Here is a tiny trained network, its code and every weight. The questions are about switching its units off for an input and a class, where a switched-off unit gives its printed mean instead of its output.

import numpy as np


def w(rows, s, z=0):
    codes = np.array(rows[::2]) - 128.0
    scale = np.full(codes.shape[1], s)
    scale[-1] = z or s
    return codes * scale


def f(y):
    return y / 2 * (1 + np.tanh(0.7978845608 * (y + 0.044715 * y**3)))


def log_softmax(a):
    a = a - a.max(-1, keepdims=True)
    return a - np.log(np.exp(a).sum(-1, keepdims=True))


def net(x, mask):
    res = np.array(x, float).reshape(1, 6) / 4 @ E
    y = f(res @ A[0][:, :-1].T + A[0][:, -1])
    res = res + np.where(mask, y, B[0][:, -1]) @ B[0][:, :-1]
    return log_softmax(res[-1] @ U[:, :-1].T + U[:, -1])


A, B = {}, {}
E = w([
[192,157,141,135,155,7,149,100,181,138,151],'x0',
[90,148,189,81,99,137,131,149,152,41,147],'x1',
[111,63,140,188,139,153,79,147,173,77,163],'x2',
[136,134,84,128,10,97,114,168,130,119,200],'x3',
[102,120,127,121,131,142,189,90,170,145,150],'x4',
[134,161,100,106,97,132,141,219,221,205,110],'x5',
],0.012)
A[0] = w([
[189,210,79,54,131,86,155,124,192,166,89,193],'neuron 1',
[108,142,182,54,86,122,97,123,121,87,233,182],'neuron 2',
[192,130,130,158,220,48,128,90,179,186,148,138],'neuron 3',
[247,137,181,42,209,121,151,44,90,228,123,211],'neuron 4',
[124,255,99,112,47,28,91,107,73,130,111,255],'neuron 5',
[172,205,134,165,123,70,115,95,175,120,160,136],'neuron 6',
[122,94,52,88,91,191,43,168,167,62,200,201],'neuron 7',
[163,145,143,101,101,125,105,187,219,115,164,206],'neuron 8',
[78,91,158,185,73,100,135,140,98,60,172,172],'neuron 9',
[95,76,215,166,112,184,169,93,99,92,145,210],'neuron 10',
[131,105,90,192,179,146,59,66,151,87,113,147],'neuron 11',
[118,99,100,152,151,172,107,83,69,171,105,184],'neuron 12',
],0.0086,0.0045)
B[0] = w([
[156,134,123,26,113,121,73,117,115,161,157,223],'neuron 1',
[63,124,217,53,14,138,154,174,86,98,167,197],'neuron 2',
[141,99,97,160,181,175,145,109,187,204,193,227],'neuron 3',
[163,21,62,84,198,188,121,180,181,244,158,246],'neuron 4',
[164,52,81,45,67,81,91,74,125,90,155,230],'neuron 5',
[57,36,136,123,3,125,95,113,207,70,206,189],'neuron 6',
[103,127,50,234,42,19,159,172,71,120,51,212],'neuron 7',
[72,184,14,132,144,64,150,177,227,68,161,203],'neuron 8',
[86,96,173,170,2,144,134,205,48,73,206,190],'neuron 9',
[49,179,217,123,134,166,66,164,2,204,125,206],'neuron 10',
[98,138,155,187,213,99,34,120,111,192,141,191],'neuron 11',
[158,137,109,60,100,48,79,10,141,169,3,197],'neuron 12',
],0.0065,0.014)
U = w([
[132,193,102,128,135,90,156,139,152,114,113,70],'0',
[127,128,113,36,188,254,161,122,122,199,67,250],'1',
[91,106,73,238,133,113,179,171,136,101,83,109],'2',
[90,131,204,188,76,173,134,154,66,134,155,143],'3',
[91,166,177,208,143,152,52,56,136,169,95,114],'4',
[113,134,134,57,103,112,139,101,155,81,165,127],'5',
[178,52,139,141,122,195,125,112,162,178,221,43],'6',
[199,87,117,93,75,139,117,92,59,143,101,132],'7',
],0.0098,0.0025)

Each question gives the input, the list of numbers given to net, and the class t.
The units are the neurons (one row each of A and B). Each row of codes is followed by its name. A weight is (code - 128) times the scale printed after its matrix; where a second scale follows, it is the last column's (A, B and U).
mask holds one flag per neuron, in row order. A switched-off neuron (its flag False) gives its mean, the last column of its row in B, instead of its output. The means were averaged over made-up inputs and are rounded, as every weight is.
A unit's drop is (log p(t) with every unit on - log p(t) with that unit switched off) / (log p(t) with every unit on - log p(t) with every unit switched off).
The circuit of an input: a set's keep is (log p(t) with only the set's units on - log p(t) with every unit switched off) / (log p(t) with every unit on - log p(t) with every unit switched off). Starting from all 12 units, units are removed one at a time, each time the one whose removal leaves the highest keep (on an exact tie, the one counted first), for as long as the keep stays at least 0.8.
circuit, biggest first: the units of the circuit, biggest drop first
most important unit: the unit with the biggest drop
k most important neurons: the k neurons with the biggest drops, biggest first
drop of u: that unit's drop, to one decimal
input [3,3,3,4,-2,-2], class 3: most important unit -> neuron 9
input [3,4,5,5,-6,3], class 2: 3 most important neurons -> (neuron 7; neuron 8; neuron 1)
input [1,-1,-4,8,-2,6], class 5: circuit, biggest first -> (neuron 8; neuron 5)
input [-3,-3,7,8,-8,-3], class 3: 2 most important neurons -> (neuron 9; neuron 2)
input [1,7,-4,-5,-8,-6], class 3: 3 most important neurons -> (neuron 10; neuron 1; neuron 12)
input [8,5,-2,-1,-4,-6], class 6: circuit, biggest first -> (neuron 4; neuron 3)
input [7,0,3,5,8,6], class 5: circuit, biggest first -> (neuron 8; neuron 6)
input [3,1,1,6,-7,7], class 5: circuit, biggest first -> (neuron 5; neuron 8)
input [4,-1,-2,5,3,7], class 5: 2 most important neurons -> (neuron 8; neuron 4)
input [5,6,-3,-6,6,3], class 6: 2 most important neurons -> (neuron 6; neuron 12)
input [-6,-7,7,5,7,0], class 2: 2 most important neurons -> (neuron 7; neuron 2)
input [8,5,4,-8,0,-8], class 6: 2 most important neurons -> (neuron 4; neuron 3)
input [2,-6,-2,3,1,-7], class 6: 2 most important neurons -> (neuron 4; neuron 7)
input [8,2,-3,-1,7,7], class 6: circuit, biggest first -> (neuron 3)
input [5,-5,-5,-4,5,-6], class 6: 2 most important neurons -> (neuron 3; neuron 6)
input [-1,8,-1,-4,-6,7], class 0: 3 most important neurons -> (neuron 6; neuron 8; neuron 5)
input [1,1,1,-6,2,-7], class 4: 3 most important neurons -> (neuron 11; neuron 10; neuron 1)
input [-5,5,3,-6,8,-8], class 3: 2 most important neurons -> (neuron 9; neuron 10)
input [-7,5,7,6,-1,5], class 2: 2 most important neurons -> (neuron 7; neuron 8)
input [-4,-5,1,-3,-1,-6], class 4: circuit, biggest first -> (neuron 11)
input [1,-3,-3,6,4,4], class 5: 2 most important neurons -> (neuron 4; neuron 8)
input [2,4,4,-5,-1,-1], class 4: 2 most important neurons -> (neuron 11; neuron 2)
input [2,-6,-8,2,4,-2], class 6: drop of neuron 3 -> 0.1
input [0,5,-5,-2,-6,7], class 5: drop of neuron 8 -> 0.2
input [4,-5,-3,8,5,-8], class 6: drop of neuron 5 -> -0.1
input [-4,8,-8,4,-2,-4], class 3: drop of neuron 2 -> 0.2
